-4, -8, -13, 12, 19, -16, -6, 26, 7, -4, -3, 11, 9, 11, -13, -6, 8, -15, -21, 63, -7, 11, 8, -29, -3, -19, -12, -3, 13, 28, -10, 17, 43, 6, 10, 13, 12, -15, 10, -2, -11, -9, 3, 3, -25, -5, -2, 9, -21, 3 -> U
-10, -4, -1, -3, -6, 3, 11, -20, -21, 1, 1, -22, 0, 5, 4, -1, -7, -16, 8, -12, -3, -3, 6, 10, 7, -2, -18, 5, -9, 6, 9, 7, 10, -9, -6, -16, 9, -3, -7, 12, 5, 5, 1, -3, -4, 2, 12, 34, -10, 8 -> J
-1, -3, -9, 4, -15, -14, 11, -41, 4, 5, -8, -16, -1, 1, 0, -1, -1, 3, 4, -25, -12, 3, 3, 7, 8, 4, -3, 3, -4, 2, 3, -5, 7, -7, -21, -15, -4, -16, 2, 3, -1, 3, -2, -8, 4, -5, -13, 1, -31, 3 -> J
-1, -9, 19, -4, -1, 6, -8, 76, 5, 2, -3, -3, -3, -12, 6, -13, 1, 2, -9, -20, -17, 16, 1, -7, -9, -20, 25, 4, 9, 12, -101, 4, -15, 7, 3, 21, -23, 0, -4, 10, -10, -5, 5, 12, 14, 15, 20, 21, -29, -9 -> U
0, 9, -4, -4, -1, -3, 14, 45, 6, -4, -9, 4, 20, -13, 1, 1, -2, 2, -2, 24, 3, 11, 14, 0, 1, 4, -7, 1, 12, 5, -17, 3, -13, 12, -5, -1, -28, -18, 23, 7, 13, 3, -13, 11, 7, -19, -5, 14, -17, 12 -> U
-10, -11, 22, -4, 7, 16, -1, 75, -5, -7, -1, -18, -4, -23, 7, -12, -4, 6, -9, -19, 7, 7, 15, 0, 3, 6, 25, 5, 2, -1, -19, 1, -21, 5, -12, 3, -29, 3, -27, 26, 12, 6, -1, 1, 1, 6, 22, 21, -3, 6 -> U
-8, -10, 7, 5, -3, -15, -5, -36, -4, -1, 7, -9, 1, 18, 5, 2, -10, 0, 7, -24, -1, 1, -6, 9, 7, -4, 9, -1, -4, 6, 10, 8, 26, -2, 0, -2, -17, -17, 3, 5, 2, 5, -17, -8, -3, 21, -12, 1, -41, 5 -> J
0, 10, 17, 0, -11, 3, 17, 11, -19, -12, -1, -6, -8, -18, 5, -6, -22, 1, 1, -11, 9, -2, 4, 27, -13, 7, -22, -13, -6, -25, -16, -27, -11, -6, 5, -23, -16, -10, -8, 13, 4, 14, -4, 10, 28, -1, 19, 1, 22, 7 -> J
-7, 4, 29, -5, 2, 16, 10, 57, 1, -6, 2, -31, 2, -32, 0, -8, 11, 18, -2, -61, -1, -6, 28, 32, -3, 12, 29, 1, -1, -4, 9, -15, -73, -14, -7, -3, -35, 11, -9, 6, 22, -2, 33, 11, 20, 1, 20, 31, 7, 5 -> U
-12, -3, 25, -6, 15, 12, -10, 69, -3, -4, -14, 17, -11, -6, -3, -2, -42, -1, -7, 31, -3, 3, 16, -16, 2, -10, 13, 6, -3, 9, -6, 18, -6, 5, 4, 18, -15, -12, 5, 22, 5, -13, -2, 0, 16, 10, 14, 16, 9, 6 -> U
0, -7, 18, -16, -5, 6, -3, 76, 2, 4, 5, -25, 6, -32, -9, -8, -28, -4, -1, 8, 2, -5, 8, -16, -11, 5, 11, -1, 1, 3, -2, -11, -43, 4, 16, 9, -11, -1, 19, 15, 18, -9, -3, 0, 17, -1, 22, 8, -27, 12 -> U
-5, -7, -4, -2, 11, -16, -15, 32, 11, 3, -2, 17, 18, 15, -3, 2, -14, -18, -21, 100, -3, 17, -1, -32, 6, 16, 7, 1, 27, 14, 40, 32, 38, 17, 17, 32, 22, -14, 22, -4, 3, -4, -2, -1, 2, 23, 4, -7, -34, 13 -> U
4, -2, -9, -11, -1, 20, -1, 51, 15, -3, 1, -13, 10, -13, -12, -7, 5, 3, 0, 10, -1, 21, 18, -6, -15, 5, -8, -1, 0, 2, 1, -13, -48, 18, -9, -2, -25, -8, 4, 8, 11, 0, -3, 0, 4, -3, 8, 16, -21, 2 -> U
-10, -1, 24, 5, 19, 19, -7, 67, 2, 5, 0, -1, 11, -3, 4, -3, -10, 5, -16, 35, 5, 7, 7, -1, -2, -4, 13, 3, 13, 10, -11, 4, -9, 11, 13, 16, -5, -9, -3, 5, 10, -1, 3, 8, 16, -1, 17, 12, -12, -2 -> U
-6, -12, -14, -19, -15, 0, -6, 16, 6, -4, -5, -11, 1, 10, 9, -6, -9, -7, -15, -15, 0, 11, 9, -7, -6, -3, -22, 2, -6, 16, -3, 20, 17, -8, -11, -9, -13, 4, -15, -7, 11, 0, -1, 16, 16, -7, 14, 16, -12, -3 -> J
-5, -5, 17, -6, 18, -9, -15, 90, 7, 5, 5, 16, 13, 1, 0, 8, 2, -8, 4, 33, 6, 6, 6, -22, -6, -7, 21, -2, 10, 30, -13, 12, -11, -5, 4, 19, -20, -2, 12, 0, -10, -7, -4, 6, 0, 4, 4, -1, -18, -1 -> U
-8, -6, 19, -2, 7, -11, 3, 41, 5, -10, -3, -7, -9, -6, -11, -13, 2, 5, -16, -11, -6, 10, -3, 4, 10, -3, 13, 7, 32, 8, -8, 10, -6, -16, -14, 16, -17, -23, 2, 9, -6, 4, -4, 4, -4, 0, 3, 5, -46, 2 -> U
-8, 1, 1, 8, -8, -1, -3, -20, 3, -4, 4, -20, 11, 9, 17, -13, -12, 23, -9, 16, -1, 5, -3, 9, 0, -12, -8, 16, 24, -27, -6, 2, 21, -8, -4, 3, -5, -22, 22, 13, 20, 18, 0, -15, -1, -9, -1, -14, -41, 1 -> J
-12, 0, 5, -1, -25, -21, 2, -39, 7, -5, 9, -20, 18, 5, 1, 9, 15, 13, 27, -37, -4, 6, 0, 13, -12, 24, -9, 0, 3, 7, -27, -14, -8, -79, -39, -19, -5, -12, -7, 0, -6, 15, -1, -2, -2, -31, -1, -13, -35, 1 -> J
-19, -4, 28, -14, 12, -1, -5, 42, 1, -34, 13, -16, 15, -19, 23, -1, -5, 9, -12, 30, 3, -2, 37, 1, -10, 15, 2, -9, 0, 8, 1, 5, -25, -9, 5, -4, -5, 2, 8, 8, 15, 17, -1, -3, 6, -1, 19, 2, -10, 3 -> U
3, -7, 18, -2, 11, -1, -12, 43, 0, -2, 5, -3, -3, -5, 1, 0, -1, -2, -14, 1, 0, 0, 12, -9, -10, -40, 11, -4, 6, 5, -2, 6, 0, 2, 3, 28, -21, -5, -18, 13, -2, 4, -2, 4, 14, 6, 14, 7, -6, 3 -> U
1, 6, 10, -1, 3, 2, -3, 27, 0, -8, 22, -12, -3, -10, -8, -11, 3, -8, -2, 8, -1, 7, 5, 0, -5, 5, 13, 2, 8, 1, -7, -12, -13, -3, -6, 0, -18, -4, -7, 8, -4, 1, -7, 0, 9, 19, -17, 11, -12, -1 -> U
-6, -9, 15, -3, 0, 5, 0, -3, 0, -5, 1, -11, 16, -2, -1, 7, -46, 12, 3, -37, -4, 5, 1, 1, 9, 1, -8, -2, 12, 12, 0, 6, 7, -5, -4, -3, -13, -14, 0, 7, -3, -3, -4, -6, -17, 5, -16, 1, -27, 1 -> J
0, -9, 26, -3, 6, 12, 5, 44, 18, 16, 1, -1, 9, -13, 9, -6, -2, 18, -1, 37, -1, -8, -3, -5, 2, 4, 30, -5, 4, -9, -6, 6, -23, 0, 19, 10, 2, 0, 18, 2, 17, -5, 1, 2, 3, 8, 14, 9, 1, 7 -> U
-3, -20, -7, 19, -14, -10, 2, 1, -1, -16, -3, -19, -4, 3, 8, -3, 2, -2, -7, -2, -3, -5, 15, 3, -14, 1, -23, 2, 5, 7, 2, -5, 20, -15, -12, -5, 11, -18, -9, 9, -11, 7, 7, 10, -25, -2, 10, -1, -40, 8 -> J
-17, -22, 20, -5, 13, -1, -11, 81, 4, 0, -11, -21, 4, -16, 7, -2, -23, 8, -1, -25, -2, 17, 12, 4, 0, -6, 24, 0, 19, 16, 0, 33, -10, -11, -13, 14, -13, -17, -6, 19, 5, -1, -4, 1, 0, 10, 32, 9, -40, 0 -> U
14, 4, 24, -5, -1, 10, 2, 59, -3, -12, 4, -18, 42, -38, 5, -14, 4, 8, -4, -1, 1, 5, 9, 20, -26, 7, 17, -2, 6, -13, -3, -13, -34, 1, -13, 8, 16, 8, 5, 9, 2, 4, -7, 4, -7, -2, 22, 5, 4, 4 -> U
-1, -6, 2, -2, 1, 1, 20, -64, -12, -3, -5, -18, -13, 5, 3, 3, 10, 6, 15, -54, -1, 1, -3, 33, 0, 20, -27, -6, -14, 6, 12, -9, -4, -14, -19, -18, 1, -6, 6, 8, 5, 7, -1, -7, -6, -10, -8, -1, -38, -4 -> J
